[ 11   1  -4  -4   8   9  -5   0   9  -5  -5  -6   8  -1   1  -8   6  20
   5  -2   0   7  10   6  -2   4   2   4  -3 -14 -18  20   2   7   1   2
   4  -8   8  -8  -3 -22  -1   2   8  -9 -13  22  -1  -8   5   5  -1   0
 -20   3  -1  -4  -2   5  -5  -7  -5 -13  -6   6   0   0   0   3  -3 -12
  -5   1] => <67> (88)
[ -5  -4  -2   3  -4   8  -3  -2 -12  -2  -7   6  -7   5  11  15  -3  -5
  -4   8   5   4   6  11  -1  -2  -4   4   0  -1   7   8   9  -5  15  19
   0   6   4   0  -1   9  -1   8  -9  -8   3   1   0 -22  -1   4   5   3
  -7  11   5   0  -5  -4  -6 -13  -4 -27   2  33  -4   5   8  -1   4  18
  -9   6] => <67> (89)
[  6   1   6  -4   3  -3  -3  -5   1  -9   3   0   5  -1  -5 -11  -5  16
   8  -3   0 -21  -1   0   0  -2  14   4   0  -7 -30  -2  -3   8   2 -13
  10  -7  -1  -4 -13  10   2   2   7  -7   3   2   7  -3   5   3   5  -3
 -12  -2   5  -7   2  31 -11   3  10   2  -1  13  -2  10  -5  -1  -5  -3
   3   4] => <68> (94)
[  9  -1  -9  -3   2   4  -3  -1  10 -10  -1  -2  12  -3   7   0   1  17
   2  -1   6  12   5  15  -2   4   3   3 -11   2 -11  16   1  -1  -3  10
   5  -1   5   3   5 -10  -3   1   5 -19  -6  11  -5  -9   5   6   3   5
 -21   5   8  -5 -10  17   3   0   3 -30   2  14  -2   9   3   5  -3   1
  -2   6] => <67> (89)
[  5   0  11  -3   1  -4   0  -3  -2  -7   5  -7   6  -6  -5  -4   2  14
   4 -16   0   2   0   3   0  -4   8  -2  -3   7 -23   1   3  13  -5 -28
   7  -1  -6  -3 -10  24  -3   3   5  -4   4  10   2   0   3   9   0  -7
  -7  16   4 -11  -2   6  -6  13   2 -17   3   8   4   2  -2   0  -6   6
   1   8] => <68> (87)
[ 10  -3  -7  -2   3   5   0   7   7  -8  -6  -8   8  -2   4  -1   4  18
  -1  -1   4   7  10   9  -2   1   0  -2  -1  -8 -16  28   4   6   0   6
   0  -5   4  -5   0 -10   0   1   6 -14  -7   7  -1  -9   3   6   2   3
 -14   2   2  -2  -6  -1 -11  -6  -1 -24   2  19   0   4   6   8  -1   5
  -7  24] => <67> (88)
[  4   4   6  -5  -2   8 -20  -1   1  -2  -9 -18  10  -5  14  -7  17  31
  23 -18 -11  22  18  13   0  -1  -4  13   2 -22 -12  30  11  14  -7  17
  11   3 -12  -2  12   6 -16   2  -2  -4 -19  21  17 -10   5   7   3   3
 -12  27   1  -9  -9 -34   5   7   3 -44   4 -12  15  -6   3  -2  -9   1
 -14  11] => <67> (89)
[ 23   0  -7  -8   9   2  -8  -3  31 -16   4   3  16   7  -5 -12  -1  16
  -7   5   9  17  17   3   1   8  10   7  -3 -11 -29  11 -10  15 -14 -25
   8 -25   7   0   1 -20  13  -1  12  -3   2  12 -19  -3   4   2  -3  -2
 -11 -21   4  -5  -4  40 -18   0   7  23  -5  -7  -9  11  -2   3   8 -19
  17  -3] => <67> (89)
[ 11   4  -4  -1   1   6  -3  -1  10  -6  -5  -9   8   5   7  -6   7  17
   6   0   2   7  10  14   1   3   6   5  -6  -9 -18  16   6   0  -8  11
   3 -10   3   1  -1 -17  -4  -2   4 -18 -12  13  -6 -13   6  -3   0   5
 -16  -2   1  -3 -11   5 -10 -10   0 -30  -3  17  -1   3   1  14  -3  12
 -12   7] => <67> (88)
[ 14   2   4  -5   5   3  -4  -7  19  -5   4   1  17  -3  -5 -12   3  21
   2  -5   1  11  10   2   3   4  14   3   1 -17 -35  20 -10  28  -6 -10
  11 -13   5  -4   2   3   3  -1   6  -2 -22  10  -5   2   7   2   2  -1
 -17  -4  -1 -17  -5  22 -12  10   8  13  -9 -13  -5  10  -8  -4   3 -19
  13   9] => <68> (94)
[  7  -2   1  -5   4  -3  -3  -3   1  -8   4  -4  11   0  -3  -8   0   6
 -11  -1   7  -2  -3   6   2  -2  11   5   1   9 -21   3  -3   7  -3 -25
  -3  -6   3  -1 -20  18   0   1   4  -3   7   3  -8   4   7   4   3  -5
 -14  -2   5  -3   3  32 -19   2   6  13  -1  24   0  15  -2   0   1   4
   4   0] => <68> (87)
